Each row was made from one path, in order. Every step used is in the known rows, and no mark comes twice. Write each row's path.
Each row is shifted at random along 4 fixed directions that mean nothing.
Known rows
f z n h w: [ 136 -109  -67   85  -45 -264  174  107 -246 -147  -64    7 -163 -148
   34 -264   71   44  190 -357 -170 -241 -160  119  -68 -171   19   23
  126  -20  -92 -212   43   69  162   36 -253  -30 -225  242   38  -42
   88]
z h w f y n g: [ 163 -158    2   60    0 -216   58  189   36   15  -12   55   65  -36
   83 -171   64   64  278 -242 -143 -245   -4  129    7 -181   -6   45
  155  111  -32  -84   19    1  191  -56 -230    7 -377  200  -40  -98
   72]
n f p g z h w: [ 137 -200 -334  -10   20 -116  216  160 -112  -42 -247   47  151   42
  150 -111  165  -10   72 -169 -150 -207  -74 -117    8 -214  -28   60
  121  164 -115 -181  215  -44   78  131 -155   45 -200   95  -53 -178
   28]
n z h w y f: [  68   65   -7   49  -26 -194  178  266 -265  -12   82  124  -61  -41
   66 -116   49  214  161  102  -57   26   54 -129   57 -166 -147    9
  116  289   53  -72  103 -109   89  257 -128  210 -183   15   36    3
  214]
p z n h: [ 217  -60 -103  100  -20 -147    0  -77  -21  -66 -166  -21  159  -80
   27  -80  241  -29  182 -292 -202 -151   27   80  -18 -140   -2  -65
   76   59   13 -221  160  -34  181  -37  -45  -11 -387  -20 -112 -126
  -32]
g w f p z n: [   4   23 -112 -211  -80   26  -99   89  280 -160 -116   64  329   73
   14  -47  231 -240   -7   26 -183   -2  -21 -161  -93 -158   39 -138
   89  144  391  146  262  -86  223   20  -25  359 -151 -344  -63 -255
  117]
g w f z h: [ 110   99  -31   17  -23 -176  384  279 -231  -66 -258   38   36  106
  176 -138   48   33 -132   -7  -73 -228   32  -78  -28 -138 -147   49
  122  241   -8 -264  182 -188  263  179 -182   66 -253  334   65 -119
   82]
g w h f z n: [  30   57  -17   -8  -51 -182   53  103  -78 -179 -159  -35   40   23
  151 -165   18  -27 -140  -56 -141 -238 -106  -70 -110  -75 -107  -69
  117   59  203  -30  168   16  206  103 -210  136 -101   43   59 -191
  169]
g w h z: [  43  -29 -119   34  -30 -141  382  238 -329  -21 -120  116  -96   80
  195 -111   -2   59 -184   65  -41 -277  -14 -136  -61  -95 -139    1
   76  128  -27 -134  122  -47  125  263 -212   24 -138   -1  154   52
  103]
p g z h: [ -98   27 -383  -64  -85  -77   78  238 -110  -59   38  105   33  126
  182  -24  -81  -42 -255  350  -80 -101  -51 -391  170 -301  -26  -88
  138  354  148  139   48  -47  -87  321 -126  236  -29 -110   36 -149
  249]
h w g z n f: [ 113 -102  -99   46  -32  -39  346   80 -231  -58 -323    9  -56  -38
  180 -202   26  -42   84 -169 -117 -207   13 -136 -181 -116  -52   56
  126  178 -149 -403  113 -135  150   56 -257   -7 -113  232   64  -95
  -11]
g w y z: [  13  105  -34  -97   13 -108  362  287 -117  -10 -177  139   10   90
  143 -109  129   -9  -48  -77  -27 -200  -35 -102 -114 -101 -107    3
   35  148   16 -201   32  -75  107  174 -174  203 -204   63   97  -19
   81]
w h f p g z n: [  76  -93 -135  132  -63  -78  271  175 -242    5 -300   35  -38   48
  217 -170  -75  -33  -67   -1 -221 -267   70 -290 -175 -209  -65  -59
  196  123 -106 -277  143  -41   36  236 -224  -88  -94  165   58 -214
   63]
f y w g: [  89  -63    3   27  -26 -113  311  329 -175   10 -243   77  -54   69
  142 -155  -25  -71  109 -119    2 -265   44 -174 -129 -168 -122    0
  109  217 -128 -313  -44 -161  182   78 -219   52 -259  334   54   35
   80]
y w f z n: [  90   62   51  -49  -43 -108  -38  120  104 -192 -112  -40  102   18
   56 -186  125 -145  169 -127 -111  -86   48  -30 -157 -212 -110  -63
  142  184  262  -99  171 -107  412  -30  -77  298 -262  -38 -124 -211
  128]
g w h z n: [ -18  -73  -48   46  -74 -171  162  121 -150  -81   18   60  -49   39
  148 -118   15   39 -129   66  -54 -173   95 -149  -89 -109  -38  -51
   69  174  165  -44   98  -11  274  196 -115   78 -182 -164   -5 -104
  185]
g w f y h z: [  65   21  -39  -95   47 -192 -100   69  145 -119  -35   63  314   55
  176   59  224  -45  131  -16  -63 -120  -30   89   -1 -128 -198  -19
   -6  104  325  139  280   24  308   24   47  362 -376 -335 -207 -211
  195]
p g z h w f y: [ 180 -126 -125   24   54 -199 -109   69  116  -22 -113  -29  392   75
  238    3  223  -41  155  -67  -47 -183  152    4  -38 -176 -130   54
   14  220  168 -152  158  -11  345  -12   37  196 -412 -153 -283 -343
  103]
w h f p z: [ 208  -42    7  142  -36 -117  -59  160 -248  -85  -13  177  -15  -98
   29 -162   91  156  127   15 -293  -57 -101   -2   39 -131  -10 -134
  221  -50   35   58   82  148 -119  115 -175   -5  -80   12   32 -115
  136]
g z n f: [  25  -54 -103  -54  -66   80  147   25  -20  -45 -155  -57   91   64
  123  -24   64 -157   -4    3  -71  -40  189 -216   -7 -202  -94   19
   68  351  144 -217  262 -204  298  123   -2   98 -175  -78  -74 -146
   82]
n g w h f: [ 185 -109  -73   85   46 -192  162   89 -178  -55 -122   35   22  -88
  130 -103  128  167  -74 -205 -176 -277 -116  135  100   63   38  -22
  167   24 -119  -81   81  143  -75  -10 -259  -10 -268  222   55  -75
  -15]
w y z n g: [ -42   83  -86  -63  -55 -137  151  157   47   -2  -83  150  -28   -5
   28  -69   -5  -82   23  -25  -70  -79   10 -156  -61 -196  -34  -13
  110  271   81 -151   42  -59   17  110 -146  228 -217   21   16 -174
  164]
g w f p z: [  71  -24  -11  -78  -80   28   90  231  -59  -86    1  183   96   32
   18  -83  183  -37   17  127 -159   49   31 -176   19 -173   44  -98
  146  187  179  101  156  -67   84  129  -54  241 -105 -161   -7 -113
  137]
n f z g: [ 136  -17 -196  -70  -11  -58 -175  -22  112 -183 -116   42  169    9
  -11  -39  160 -128   96  -63  -18   31   13   -6   43 -205  -61   22
   59  279  261  -19  255  -33  244  -63   69  278 -271  -31 -228 -339
  176]
y h f z g w: [  29   83 -179  -27  -11 -264  -19  129 -156 -283  -83   73  -68    4
  154 -183   71  120  -85  -38 -171 -177 -351   16   59 -136    4 -104
  162  -18  113  222  134  144  -32  101 -191  266 -114  157  -57 -255
  228]
p f z n h w: [ 179  -88   68  163  -50 -254  218  129 -370  -52  -49   49 -200 -176
   63 -320  116  151  234 -291 -195 -166  -47  -17  -52 -226    7   40
  166   36 -151 -212   30  -34  144  122 -218 -121 -135  292   31    5
   91]
z n f p g w: [  31 -193 -220 -140  -24  -14   72   32  258  -55 -215  -17  310   30
   23  -53  268 -227   69 -277  -92 -154  126 -143  -93 -131   97    4
   33  238  126 -110  260 -133  327   -7   16  141 -312  -85 -158 -239
    3]
w h f p g: [ 115 -119 -210   66   -6  -75  -13  131  -43   27 -208   84  207    8
   80   -2   86  -25   60   16  -97 -197  209 -136  -88 -119 -100  -28
   47  223   95  -89  234  -57  138  165   -2  -13 -268 -128  -64 -198
   75]
w h f z n g: [ 116  -13  -92  101  -27 -196   95   -4  -71  -43 -353  -38   75    2
  115  -49  -14  -77  -51 -132  -96 -267   83  -14 -110  -96 -187   35
   96  232   45 -314  302 -113  220   48 -113  -28 -289  160  -31 -283
   63]
y z h f p: [  79   31  -99   56   22 -217  195  276 -275  -79 -231  119  -98   30
  130 -192   49  166   91 -129 -294 -183 -146   67   71 -163  -39   -5
  186   -3 -125  -96   75   -4    4  200 -205 -101 -162  321   49 -188
   93]
y h w f p z: [ 164  -22 -129   22  -17  -97   53  158 -105  -60 -146  176  186  -40
   27  -67  227   58  278  -25 -151 -100   17  -24 -144 -171 -143  -66
   70   97  108  -28  331 -115  135  155  -18  149 -271 -217  -52  -80
   57]
n h z g w y: [  60  -30 -214  -42  -29 -199  185  135 -115  -96 -118  111    1   59
  133  -32   87   -2 -112   13   -4 -112  -42 -153   14 -161  -40   29
   21  183   68   -5  105   59  100  138 -140  257 -266 -118  -51 -114
  207]
z h w f p g: [ 110  -71 -308  -49   -2 -153  135  261   -6   -7 -226   99  222   27
   87 -115  121  -42  103  -75 -124 -263   43  -91  -96 -168  -40   39
   79  155   11 -104  195 -113  159  158 -146   64 -273   17   26 -133
   29]
p z n f w: [ 164  -71  182   84 -107 -127   -4   48 -151 -131  140   75 -112 -177
  -72 -300  178   90  259 -178 -176   68   28  -83   54 -217   90  -47
  216   94   67  -89    7   -5  216    6  -89   91 -152   94  -96 -109
  185]
g z h f: [  25   21 -175   15  -10 -119  127  163 -245  -78 -182  -28   18  115
  271  -45    3   65 -171  114 -173 -182  -11  -81  169 -135 -106   -1
  112  190   46  -51  157  -54   96  236 -136  -20 -114   80    6 -165
  125]
h w y f z n: [  38   47   48  -28   -7 -161  244  127  -37   38 -392  -54  153  101
  179  -91  157 -145  181 -212   77 -254  340  -54 -374 -103 -295  116
 -103  330  130 -481  342 -387  631  141   48   28 -381   11 -126 -203
   38]

Which path is each row?
[ 108  127 -149  -50  -28 -243  207  187 -173 -129 -175  179  -66  -37
   64 -198   20   48   99  -43  -39 -115 -217 -184  -60 -254 -208   38
  135   66   30  -54  183   14   40  171 -239  316 -189   92   35  -76
  272] -> n f w y h z g
[ 251 -117   59  156   35 -247  -66   97  -81  -18 -113   60  124   81
  182 -137  188   94  199  -70   -3 -109  160 -120 -119 -234 -189   -8
   85  163  105 -115  104  -36  361   29   27  120 -367  -70 -290 -217
  174] -> p f y w h z g
[  64  102  -40  -18   -8 -202  153  276   -7  -13  -67  119  140  111
  183 -101   77   27   32   58  -85 -143   -4 -220  -10 -252 -126  -12
  133  219   58  -49   25 -114  120  162 -112  295 -254   81  -34 -199
  181] -> p g w f y z h
[  88   23  135   30    4 -296  140   98  -73  -64 -194   59  -90 -100
   66 -233  120   58  166 -320 -152 -156  -27   57  -76 -105  -26   54
  150   63  -40 -274    8   39  169  -16 -191   96 -281  239  -67 -275
  133] -> h f w y z n g
[ 134  -70  -12   -1  -97  -37   69   79   16 -113  -65   80  150  -46
  -25  -72  205  -31  117  -54 -218   50   59 -165  -31 -194   55 -110
  146  170  147    3  205  -67  148   51  -63  206 -260 -159  -68 -157
  102] -> g w f p z n h
[ -56  -22   10  -17 -166 -109  -36  105   -2  -26   35   57   64   85
  111   30  -69  -77 -193  260  -45  -42   62 -439   47 -196 -117  -87
  113  332  261  142  187 -137   87  213  -86  255  -49 -248   16 -140
  311] -> p z n g w h f y
[  14 -140 -221   18   -7 -177   51  245 -180  -90   67  129   -9    5
  169 -168  119  163  122   47 -199  -62  -87 -123   83 -230   84  -88
  190  173    7  137   40   39  -48  196 -110  138 -133   11 -123 -266
  172] -> y f p g z h w
[  62  -92 -192  -95   -5 -147  -33  165   66  -89  -50  106  188  -72
   45  -21  191  -25   40  -98 -177  -97 -114 -109   85 -119   73  -52
   84   78  106  206   84  180  -91   81 -168  276 -194 -170  -31 -126
  175] -> n h f p g w y
[  60   99   37  149  -54 -312  325  167 -287  -10 -269   77 -177  -66
  142 -154  -92   68   32 -143 -151 -267  -33  -60  -89 -169 -148   40
  175  152 -161 -316  181  -69   33  193 -262  -28 -226  431   36 -142
  142] -> w y h f z n g
[ 114 -157    3  153  -60 -222   79   30 -262 -129   -9  -37 -158 -141
  135 -244   82  119  111 -169 -225 -110    2 -132   72 -229   78  -34
  208   90  -79 -111  -28  113  104   79 -160   35 -183  116 -117 -225
  172] -> p g z n h f w
[  98 -244  -30   88  -92  -81 -157  120  -53  -94  214  164   20  -61
  -73 -170  196  173  344  -15 -182  106   88  -79   75 -290   87  -79
  145  222  184  220  107  -30  208  109   -6   62 -164 -249 -179 -130
  226] -> y n f p z h w
